Below is a small trained network, with its code and all its weights. Each question gives an input and a class and asks what happens when units are switched off, that is, made to give their printed mean instead of their output.

import numpy as np


def w(rows, s, z=0):
    codes = np.array(rows[::2]) - 128.0
    scale = np.full(codes.shape[1], s)
    scale[-1] = z or s
    return codes * scale


def f(y):
    return np.maximum(y, 0)


def log_softmax(a):
    a = a - a.max(-1, keepdims=True)
    return a - np.log(np.exp(a).sum(-1, keepdims=True))


def net(x, mask):
    res = np.array(x, float).reshape(1, 5) / 4 @ E
    y = f(res @ A[0][:, :-1].T + A[0][:, -1])
    res = res + np.where(mask, y, B[0][:, -1]) @ B[0][:, :-1]
    return log_softmax(res[-1] @ U[:, :-1].T + U[:, -1])


A, B = {}, {}
E = w([
[189,131,201],'x0',
[213,45,157],'x1',
[201,253,125],'x2',
[226,183,30],'x3',
[201,64,61],'x4',
],0.0065)
A[0] = w([
[191,74,137,207],'N0',
[81,166,191,226],'N1',
[75,156,81,242],'N2',
[150,11,190,158],'N3',
[76,154,128,101],'N4',
[175,115,21,226],'N5',
[217,157,96,144],'N6',
[58,66,189,205],'N7',
[198,116,103,75],'N8',
[48,148,174,254],'N9',
],0.012,0.0036)
B[0] = w([
[1,59,216,197],'N0',
[203,115,117,209],'N1',
[153,100,46,192],'N2',
[105,112,203,240],'N3',
[136,89,134,164],'N4',
[15,83,100,206],'N5',
[91,120,156,191],'N6',
[144,61,158,254],'N7',
[108,62,151,165],'N8',
[204,61,104,232],'N9',
],0.009,0.0099)
U = w([
[79,154,7,127],'0',
[191,163,80,156],'1',
[89,64,145,148],'2',
[119,245,145,4],'3',
[61,176,106,145],'4',
],0.011,0.0038)

Each question gives the input, the list of numbers given to net, and the class t.
The units are the neurons (one row each of A and B). Each row of codes is followed by its name. A weight is (code - 128) times the scale printed after its matrix; where a second scale follows, it is the last column's (A, B and U).
mask holds one flag per neuron, in row order. A switched-off neuron (its flag False) gives its mean, the last column of its row in B, instead of its output. The means were averaged over made-up inputs and are rounded, as every weight is.
A unit's drop is (log p(t) with every unit on - log p(t) with that unit switched off) / (log p(t) with every unit on - log p(t) with every unit switched off).
The circuit of an input: a set's keep is (log p(t) with only the set's units on - log p(t) with every unit switched off) / (log p(t) with every unit on - log p(t) with every unit switched off). Starting from all 10 units, units are removed one at a time, each time the one whose removal leaves the highest keep (on an exact tie, the one counted first), for as long as the keep stays at least 0.8.
units of the circuit, in order: the units of the circuit, biggest drop first
most important unit: the unit with the biggest drop
k most important neurons: the k neurons with the biggest drops, biggest first
drop when u is switched off: that unit's drop, to one decimal
input [-2,4,7,5,-6], class 4: units of the circuit, in order -> (N9, N7)
input [7,3,6,7,-5], class 3: 2 most important neurons -> (N7, N9)
input [-8,-6,2,-1,-2], class 0: units of the circuit, in order -> (N2, N3)
input [-1,7,8,5,-8], class 4: 3 most important neurons -> (N9, N6, N7)
input [8,0,6,7,-8], class 3: most important unit -> N9
input [1,-3,-2,3,1], class 0: units of the circuit, in order -> (N3, N7, N0)
input [7,-7,4,-2,3], class 1: 2 most important neurons -> (N0, N5)
input [-8,-4,7,-6,1], class 1: 2 most important neurons -> (N5, N0)
input [8,-7,1,4,-1], class 1: 3 most important neurons -> (N0, N5, N3)
input [-5,4,1,7,-5], class 4: drop when N0 is switched off -> -0.2
input [-1,-3,-4,4,4], class 0: drop when N7 is switched off -> 0.2
input [-7,8,4,3,-5], class 4: drop when N9 is switched off -> 0.3
input [-2,-8,-5,-1,6], class 0: drop when N2 is switched off -> 0.1
input [-6,-8,1,0,0], class 0: most important neuron -> (N2)
